Each row has a name. Each question is about the rows just above it.

Z107: [ 79 -38  42 108  52 -91  99]
Z121: [-83 -83  10  60   5 -80  -8]
Z755: [ 42 -95  12  97  17  63  42]
Z257: [  86   20 -108    1  -47  -80  -90]
Z789: [ 16 -16 -10  48  15  54  18]
Shared by Z755 and Z107:
[42]
The value that Z755 holds more than once:
[42]

Z723: [  44  -36   56  -23  -31  -12  -52   54   -6  -24    3   44  -65   44
  -14   15 -101   39   -3   14   23  -21   38   18   -9   30    7  -22]
Z427: [ -34   15 -108   33   43  -20   36   30   12   -2   49   36    4   -8
 -110   23  -59   -8  -34  -79  -22   32  -54   40  -41   14    3   -8]
Z991: [-11   5 -29  15  22  -6  14   5   4   2  12   6   5  -8 -34   6 -21  -7
  -8 -22 -10  11 -11  12  -9   2   2  -2]
Z133: [  4   3  36  -8 -36  12  -2 -29  -4   8 -36 -36  11  -9  54 -15  53  -8
  17  33   3  14  16 -23 -36 -15  -6  10]
[ -34   15 -108   33   43  -20   36   30   12   -2   49   36    4   -8
 -110   23  -59   -8  -34  -79  -22   32  -54   40  -41   14    3   -8] is in which row?
Z427
Which row holds [  4   3  36  -8 -36  12  -2 -29  -4   8 -36 -36  11  -9  54 -15  53  -8
  17  33   3  14  16 -23 -36 -15  -6  10]?
Z133
Which value appears more than once in Z723?
[44]
Where do [  44  -36   56  -23  -31  -12  -52   54   -6  -24    3   44  -65   44
  -14   15 -101   39   -3   14   23  -21   38   18   -9   30    7  -22] appear?
Z723
Whose row is [-11   5 -29  15  22  -6  14   5   4   2  12   6   5  -8 -34   6 -21  -7
  -8 -22 -10  11 -11  12  -9   2   2  -2]?
Z991

Z242: [ 34 -27  47 -48 -15  -5 -59 -43]
Z732: [ 10  93  14 -71   6 -59 -10 -18]
Z449: [-40 -15  83   4 -15   5  35 -90]
The one value in Z242 and Z732:
[-59]
Which value is in both Z242 and Z449?
[-15]
The one value in Z732 and Z242:
[-59]

Z264: [  2  -9  99 -18 -15 -23 -24  11 -62 -10 -23  -8 -23  -7 -23]
Z823: [  3  -8 -19  25  17  53  27 -30  43 -18  19   5  -2  -4   7]
Z116: [ 12  -9  99  -1 -15 -23   3  11 -62 -10 -14  -8  -2  11  -7]
Whose row is [  3  -8 -19  25  17  53  27 -30  43 -18  19   5  -2  -4   7]?
Z823
The value that Z264 holds more than once:
[-23]
[  2  -9  99 -18 -15 -23 -24  11 -62 -10 -23  -8 -23  -7 -23] is in which row?
Z264
Repeated in Z116:
[11]

Z561: [ 14  60  86 -28 -12 109   6  21  10  10  -9  52 -59  20 -33]
Z764: [  22   47   55  -28   47  -16  -66   72   10   43  -30  -37 -115    8
  -39]
Z293: [  22   60  -19 -111 -100  -16    6   97   10   -7  -16  -37   15  -17
  -33]
Z691: [ 22 -58  49 -57  -2 -16  68  13 103 -74 -16 -37  24   8  27]
Z358: [ 58  47  49 -57  37 -95   9 -38 -46 -49 -23 -37 -13   8 -13]
Which value appears more than once in Z358?
[-13]
Shared by Z293 and Z358:
[-37]

Z907: [46 51 24 49 50 49 34]
Z679: [ 47  54 -41  42  63  14   5]
Z378: [-26 -27   0 -17 -27  63  -6]
Z651: [ 29  24  21 -42  49 -42 -76]
Z734: [-35 -38  20 -26  -7  51  -2]
Z959: [ 46  51 -18  49 -18  52  34]
Which value is in both Z679 and Z378?
[63]
Which value appears more than once in Z959?
[-18]
The one value in Z378 and Z734:
[-26]
The one value in Z734 and Z907:
[51]
The value that Z651 holds more than once:
[-42]
Which value is in both Z734 and Z378?
[-26]
Which value is in both Z907 and Z734?
[51]

